Below are the code and all the weights of a small trained network. Each question names an input and a class and asks about switching units off, where a switched-off unit gives its printed mean instead of its output.

import numpy as np


def w(rows, s, z=0):
    codes = np.array(rows[::2]) - 128.0
    scale = np.full(codes.shape[1], s)
    scale[-1] = z or s
    return codes * scale


def f(y):
    return np.maximum(y, 0)


def log_softmax(a):
    a = a - a.max(-1, keepdims=True)
    return a - np.log(np.exp(a).sum(-1, keepdims=True))


def net(x, mask):
    res = np.array(x, float).reshape(1, 5) / 4 @ E
    y = f(res @ A[0][:, :-1].T + A[0][:, -1])
    res = res + np.where(mask, y, B[0][:, -1]) @ B[0][:, :-1]
    return log_softmax(res[-1] @ U[:, :-1].T + U[:, -1])


A, B = {}, {}
E = w([
[128,136,133,127],'x0',
[100,184,116,249],'x1',
[132,93,75,139],'x2',
[3,47,174,119],'x3',
[46,224,28,50],'x4',
],0.0063)
A[0] = w([
[166,127,234,154,31],'neuron 1',
[191,7,42,186,79],'neuron 2',
[208,138,79,135,25],'neuron 3',
[178,118,207,149,58],'neuron 4',
[44,80,155,138,2],'neuron 5',
[82,191,95,80,3],'neuron 6',
[194,79,195,19,100],'neuron 7',
[155,87,211,141,41],'neuron 8',
[183,213,220,115,146],'neuron 9',
[190,161,135,138,72],'neuron 10',
[105,176,182,237,89],'neuron 11',
[71,108,223,144,119],'neuron 12',
],0.016,0.0093)
B[0] = w([
[109,215,110,104,189],'neuron 1',
[162,191,180,89,205],'neuron 2',
[118,52,29,76,174],'neuron 3',
[105,180,119,90,191],'neuron 4',
[219,160,6,107,189],'neuron 5',
[84,231,127,98,195],'neuron 6',
[99,121,101,251,255],'neuron 7',
[75,170,120,71,195],'neuron 8',
[204,85,165,81,220],'neuron 9',
[134,85,61,103,174],'neuron 10',
[86,122,112,245,226],'neuron 11',
[180,65,129,77,249],'neuron 12',
],0.026,0.0069)
U = w([
[112,182,181,61,73],'0',
[193,56,198,134,247],'1',
[237,2,88,98,37],'2',
[171,49,206,130,233],'3',
[120,72,119,254,29],'4',
],0.0048,0.013)

Each question gives the input, the list of numbers given to net, and the class t.
The units are the neurons (one row each of A and B). Each row of codes is followed by its name. A weight is (code - 128) times the scale printed after its matrix; where a second scale follows, it is the last column's (A, B and U).
mask holds one flag per neuron, in row order. A switched-off neuron (its flag False) gives its mean, the last column of its row in B, instead of its output. The means were averaged over made-up inputs and are rounded, as every weight is.
A unit's drop is (log p(t) with every unit on - log p(t) with that unit switched off) / (log p(t) with every unit on - log p(t) with every unit switched off).
unit that matters most: the unit with the biggest drop
top k neurons: the k neurons with the biggest drops, biggest first
drop of u: that unit's drop, to one decimal
input [6,5,-5,7,-3], class 2: top 3 neurons	neuron 12; neuron 5; neuron 7
input [4,3,-5,7,2], class 2: unit that matters most	neuron 5
input [8,1,-7,-7,-8], class 0: top 4 neurons	neuron 1; neuron 4; neuron 8; neuron 12
input [-3,-7,-3,4,-8], class 0: top 2 neurons	neuron 8; neuron 1
input [5,-4,1,-8,6], class 2: top 2 neurons	neuron 3; neuron 10
input [4,-8,-5,3,-7], class 4: top 3 neurons	neuron 7; neuron 6; neuron 2
input [1,1,4,7,-1], class 2: top 2 neurons	neuron 5; neuron 12
input [-4,7,-4,5,3], class 4: top 2 neurons	neuron 11; neuron 9
input [-2,7,1,-5,4], class 4: top 3 neurons	neuron 11; neuron 12; neuron 2
input [4,6,-2,4,-2], class 4: top 3 neurons	neuron 11; neuron 9; neuron 2
input [4,7,-4,6,-2], class 4: top 2 neurons	neuron 11; neuron 9
input [-6,8,-2,4,4], class 4: top 3 neurons	neuron 11; neuron 9; neuron 2
input [3,4,1,-8,-2], class 2: top 2 neurons	neuron 3; neuron 10
input [-3,-3,-2,-8,-3], class 2: top 3 neurons	neuron 3; neuron 10; neuron 9
input [-2,4,-3,-1,-8], class 0: unit that matters most	neuron 1
input [7,-5,-1,-8,6], class 2: drop of neuron 12	-0.2
input [-6,8,1,0,-3], class 4: drop of neuron 11	1.8
input [-3,0,-6,8,2], class 2: drop of neuron 12	0.1
